Below are the code and all the weights of a small trained network. Each question names an input and a class and asks about switching units off, where a switched-off unit gives its printed mean instead of its output.

import numpy as np


def w(rows, s, z=0):
    codes = np.array(rows[::2]) - 128.0
    scale = np.full(codes.shape[1], s)
    scale[-1] = z or s
    return codes * scale


def norm(h):
    return h / np.sqrt((h * h).mean(-1, keepdims=True) + 1e-5)


def f(y):
    return y / 2 * (1 + np.tanh(0.7978845608 * (y + 0.044715 * y**3)))


def log_softmax(a):
    a = a - a.max(-1, keepdims=True)
    return a - np.log(np.exp(a).sum(-1, keepdims=True))


def net(x, mask):
    res = np.array(x, float).reshape(1, 8) / 4 @ E
    u = 0
    for l in range(2):
        y = f(norm(res) @ A[l][:, :-1].T + A[l][:, -1])
        res = res + np.where(mask[u : u + 7], y, B[l][:, -1]) @ B[l][:, :-1]
        u += 7
    return log_softmax(norm(res)[-1] @ U[:, :-1].T + U[:, -1])


A, B = {}, {}
E = w([
[129,129,128,127,127,130,125,128,130,127,132,127],'x0',
[128,128,128,127,129,127,128,128,128,128,127,128],'x1',
[129,130,128,127,128,129,124,128,130,128,130,127],'x2',
[118,192,230,73,97,153,121,63,32,141,125,66],'x3',
[129,130,128,128,128,130,126,128,131,127,129,126],'x4',
[252,104,106,172,85,120,123,64,82,111,145,154],'x5',
[128,129,129,128,127,129,124,128,131,127,131,127],'x6',
[59,112,38,90,122,131,121,16,96,90,161,136],'x7',
],0.018)
A[0] = w([
[157,122,196,117,114,134,124,65,106,121,136,130,150],'L0N0',
[175,103,37,146,124,127,123,162,173,118,136,148,16],'L0N1',
[253,115,85,146,116,133,127,75,127,120,136,141,2],'L0N2',
[113,116,61,129,130,116,142,90,100,133,117,140,88],'L0N3',
[48,123,123,119,125,140,125,171,163,122,138,132,65],'L0N4',
[125,119,75,124,117,147,114,44,155,110,147,130,101],'L0N5',
[216,117,168,142,122,135,127,193,144,126,130,135,77],'L0N6',
],0.067,0.0074)
B[0] = w([
[138,156,130,120,146,196,175,125,126,150,112,113,222],'L0N0',
[145,176,133,115,148,213,186,115,120,157,110,105,241],'L0N1',
[79,2,157,138,94,124,125,165,107,99,134,141,254],'L0N2',
[135,181,103,140,118,99,83,144,150,132,150,129,197],'L0N3',
[102,41,155,138,105,121,122,146,107,109,128,138,219],'L0N4',
[155,186,126,119,154,54,94,93,140,131,119,132,220],'L0N5',
[148,198,106,127,140,49,72,104,149,128,137,134,235],'L0N6',
],0.047,0.055)
A[1] = w([
[152,117,54,124,116,148,121,161,161,125,152,174,128],'L1N0',
[136,119,59,162,96,114,175,118,155,83,146,136,115],'L1N1',
[164,122,24,155,85,137,172,133,173,100,145,168,88],'L1N2',
[160,222,61,125,137,56,82,117,180,124,163,137,75],'L1N3',
[208,253,7,123,161,146,165,88,184,129,169,134,4],'L1N4',
[172,199,63,111,149,245,225,107,148,149,139,111,4],'L1N5',
[165,215,109,123,152,222,189,122,140,167,117,104,84],'L1N6',
],0.035,0.0033)
B[1] = w([
[40,143,164,157,190,129,136,97,100,137,160,138,127],'L1N0',
[118,119,136,88,158,99,155,131,148,102,145,105,127],'L1N1',
[144,177,131,80,133,139,151,109,110,136,104,91,127],'L1N2',
[145,227,144,138,169,92,83,153,150,138,131,110,251],'L1N3',
[77,4,184,167,77,93,96,172,101,105,126,140,253],'L1N4',
[188,118,48,131,98,162,212,107,172,134,154,124,238],'L1N5',
[113,128,76,80,150,204,163,87,108,120,133,150,246],'L1N6',
],0.029,0.042)
U = w([
[148,188,112,147,144,55,78,121,160,121,131,125,175],'0',
[88,2,153,140,111,105,124,163,122,86,126,134,3],'1',
[150,138,91,128,139,188,189,110,145,131,123,117,179],'2',
],0.021,0.0016)

Each question gives the input, the list of numbers given to net, and the class t.
The units are the neurons (one row each of A and B). Each row of codes is followed by its name. A weight is (code - 128) times the scale printed after its matrix; where a second scale follows, it is the last column's (A, B and U).
mask holds one flag per neuron, layer by layer. A switched-off neuron (its flag False) gives its mean, the last column of its row in B, instead of its output. The means were averaged over made-up inputs and are rounded, as every weight is.
A unit's drop is (log p(t) with every unit on - log p(t) with that unit switched off) / (log p(t) with every unit on - log p(t) with every unit switched off).
The circuit of an input: a set's keep is (log p(t) with only the set's units on - log p(t) with every unit switched off) / (log p(t) with every unit on - log p(t) with every unit switched off). Starting from the 12 units with the biggest drops (on a tie, the unit counted first), units are removed one at a time, each time the one whose removal leaves the highest keep (on an exact tie, the one counted first), for as long as the keep stays at least 0.8.
units of the circuit, in order: the units of the circuit, biggest drop first
unit that matters most: the unit with the biggest drop
k most important neurons: the k neurons with the biggest drops, biggest first
k most important neurons of layer l: the k neurons of layer l with the biggest drops, biggest first
drop when u is switched off: that unit's drop, to one decimal
input [8,-1,2,-8,-7,1,-8,-7], class 2: 2 most important neurons => (L0N1; L0N5)
input [-3,-4,5,7,-1,5,6,8], class 0: 3 most important neurons => (L0N1; L0N5; L1N3)
input [-3,-7,-7,-5,8,0,-5,4], class 2: units of the circuit, in order => (L0N1)
input [4,8,5,-2,-4,-6,7,7], class 0: 2 most important neurons => (L0N2; L0N5)
input [7,4,-2,-3,2,-3,-4,-3], class 0: 3 most important neurons of layer 0 => (L0N2; L0N6; L0N0)
input [-5,-5,-2,-5,-6,-1,-5,-5], class 0: 2 most important neurons => (L0N6; L0N0)
input [-4,-7,-4,0,-5,3,-3,3], class 0: 3 most important neurons => (L0N5; L0N3; L0N4)
input [-4,1,-5,8,-3,2,7,6], class 2: 2 most important neurons => (L0N0; L0N6)
input [1,3,1,-7,6,2,5,6], class 2: 3 most important neurons => (L0N1; L0N6; L1N6)
input [-1,1,-2,-7,-7,-1,5,-5], class 2: 2 most important neurons => (L0N1; L0N5)
input [-6,2,-6,-2,-8,-6,-3,-8], class 0: 2 most important neurons of layer 0 => (L0N6; L0N2)
input [4,-6,-8,-4,2,-3,4,1], class 2: 2 most important neurons => (L0N1; L0N2)
input [-3,2,-4,3,1,2,-7,0], class 2: 2 most important neurons of layer 0 => (L0N0; L0N4)
input [-5,-5,3,8,7,-5,-3,2], class 2: unit that matters most => L0N2
input [7,-6,5,2,-1,-6,-5,7], class 0: drop when L0N2 is switched off => 0.9
input [-2,2,8,-4,3,1,5,7], class 0: drop when L0N5 is switched off => 1.6
input [-4,0,8,-3,5,1,2,-5], class 0: drop when L0N6 is switched off => 2.0
input [-2,-7,6,-6,-2,1,2,-3], class 2: drop when L1N2 is switched off => 0.0
